Below are the code and all the weights of a small trained network. Each question names an input and a class and asks about switching units off, where a switched-off unit gives its printed mean instead of its output.

import numpy as np


def w(rows, s, z=0):
    codes = np.array(rows[::2]) - 128.0
    scale = np.full(codes.shape[1], s)
    scale[-1] = z or s
    return codes * scale


def f(y):
    return y / 2 * (1 + np.tanh(0.7978845608 * (y + 0.044715 * y**3)))


def log_softmax(a):
    a = a - a.max(-1, keepdims=True)
    return a - np.log(np.exp(a).sum(-1, keepdims=True))


def net(x, mask):
    res = np.array(x, float).reshape(1, 3) / 4 @ E
    y = f(res @ A[0][:, :-1].T + A[0][:, -1])
    res = res + np.where(mask, y, B[0][:, -1]) @ B[0][:, :-1]
    return log_softmax(res[-1] @ U[:, :-1].T + U[:, -1])


A, B = {}, {}
E = w([
[211,151,240],'x0',
[165,1,130],'x1',
[32,98,222],'x2',
],0.005)
A[0] = w([
[118,133,141,27],'N1',
[130,127,128,5],'N2',
[157,10,122,89],'N3',
[141,93,134,48],'N4',
[193,149,210,79],'N5',
[88,240,132,91],'N6',
[133,103,127,135],'N7',
[16,97,214,88],'N8',
[155,135,84,61],'N9',
[130,111,133,34],'N10',
[114,163,127,89],'N11',
[51,107,47,74],'N12',
[134,134,122,197],'N13',
[87,122,162,37],'N14',
[148,44,125,89],'N15',
[196,152,197,73],'N16',
[107,121,105,62],'N17',
[130,129,102,20],'N18',
[90,119,89,78],'N19',
[195,150,75,107],'N20',
[140,128,148,35],'N21',
[151,134,112,11],'N22',
[197,151,73,96],'N23',
[129,133,125,88],'N24',
[166,141,99,141],'N25',
[112,190,128,98],'N26',
[205,153,67,94],'N27',
[107,124,147,64],'N28',
[95,233,131,81],'N29',
[119,165,127,85],'N30',
[124,128,125,65],'N31',
[146,40,128,63],'N32',
[107,117,103,62],'N33',
[65,109,59,116],'N34',
],0.012,0.0033)
B[0] = w([
[121,165,103,98],'N1',
[124,166,101,91],'N2',
[148,110,3,215],'N3',
[132,168,75,113],'N4',
[186,219,156,206],'N5',
[157,94,16,222],'N6',
[131,116,115,136],'N7',
[3,196,117,254],'N8',
[104,181,116,138],'N9',
[125,167,89,100],'N10',
[135,134,95,128],'N11',
[185,222,170,207],'N12',
[127,94,152,166],'N13',
[95,173,98,124],'N14',
[140,120,50,171],'N15',
[173,224,150,191],'N16',
[138,164,121,114],'N17',
[122,177,105,103],'N18',
[151,171,134,138],'N19',
[63,153,126,198],'N20',
[133,179,100,103],'N21',
[110,175,99,101],'N22',
[61,161,121,197],'N23',
[125,137,120,113],'N24',
[97,126,138,164],'N25',
[136,117,74,156],'N26',
[50,166,120,211],'N27',
[112,157,113,113],'N28',
[153,108,23,207],'N29',
[130,131,94,127],'N30',
[128,150,113,105],'N31',
[137,141,33,166],'N32',
[139,170,117,116],'N33',
[179,175,179,200],'N34',
],0.042,0.0038)
U = w([
[2,152,128,121],'0',
[193,89,37,96],'1',
[239,200,172,88],'2',
[131,4,203,255],'3',
],0.0079,0.0016)

Each question gives the input, the list of numbers given to net, and the class t.
The units are the neurons (one row each of A and B). Each row of codes is followed by its name. A weight is (code - 128) times the scale printed after its matrix; where a second scale follows, it is the last column's (A, B and U).
mask holds one flag per neuron, in row order. A switched-off neuron (its flag False) gives its mean, the last column of its row in B, instead of its output. The means were averaged over made-up inputs and are rounded, as every weight is.
A unit's drop is (log p(t) with every unit on - log p(t) with that unit switched off) / (log p(t) with every unit on - log p(t) with every unit switched off).
The circuit of an input: a set's keep is (log p(t) with only the set's units on - log p(t) with every unit switched off) / (log p(t) with every unit on - log p(t) with every unit switched off). Starting from the 12 units with the biggest drops (on a tie, the unit counted first), units are removed one at a time, each time the one whose removal leaves the highest keep (on an exact tie, the one counted first), for as long as the keep stays at least 0.8.
circuit, biggest first: the units of the circuit, biggest drop first
top k neurons: the k neurons with the biggest drops, biggest first
drop of u: that unit's drop, to one decimal
input [6,-1,4], class 2: circuit, biggest first	(N5)
input [6,-8,-8], class 0: top 2 neurons	(N27 N23)
input [-4,4,3], class 1: top 4 neurons	(N3 N5 N16 N27)
input [-6,-5,3], class 2: top 2 neurons	(N12 N34)
input [8,1,7], class 2: top 2 neurons	(N5 N16)
input [8,7,-3], class 2: top 3 neurons	(N5 N16 N6)
input [-6,-7,2], class 1: top 2 neurons	(N6 N29)
input [-4,-3,2], class 2: top 3 neurons	(N12 N3 N34)
input [8,0,-8], class 0: top 4 neurons	(N27 N23 N20 N12)
input [5,-6,-7], class 0: top 3 neurons	(N27 N23 N20)
input [-3,-2,-2], class 3: top 3 neurons	(N8 N5 N16)
input [-3,1,0], class 3: top 2 neurons	(N5 N16)
input [0,3,-3], class 3: drop of N29	0.1
input [5,7,2], class 1: circuit, biggest first	(N3)
input [1,-3,3], class 3: drop of N27	0.1
input [-3,0,2], class 3: drop of N5	0.2
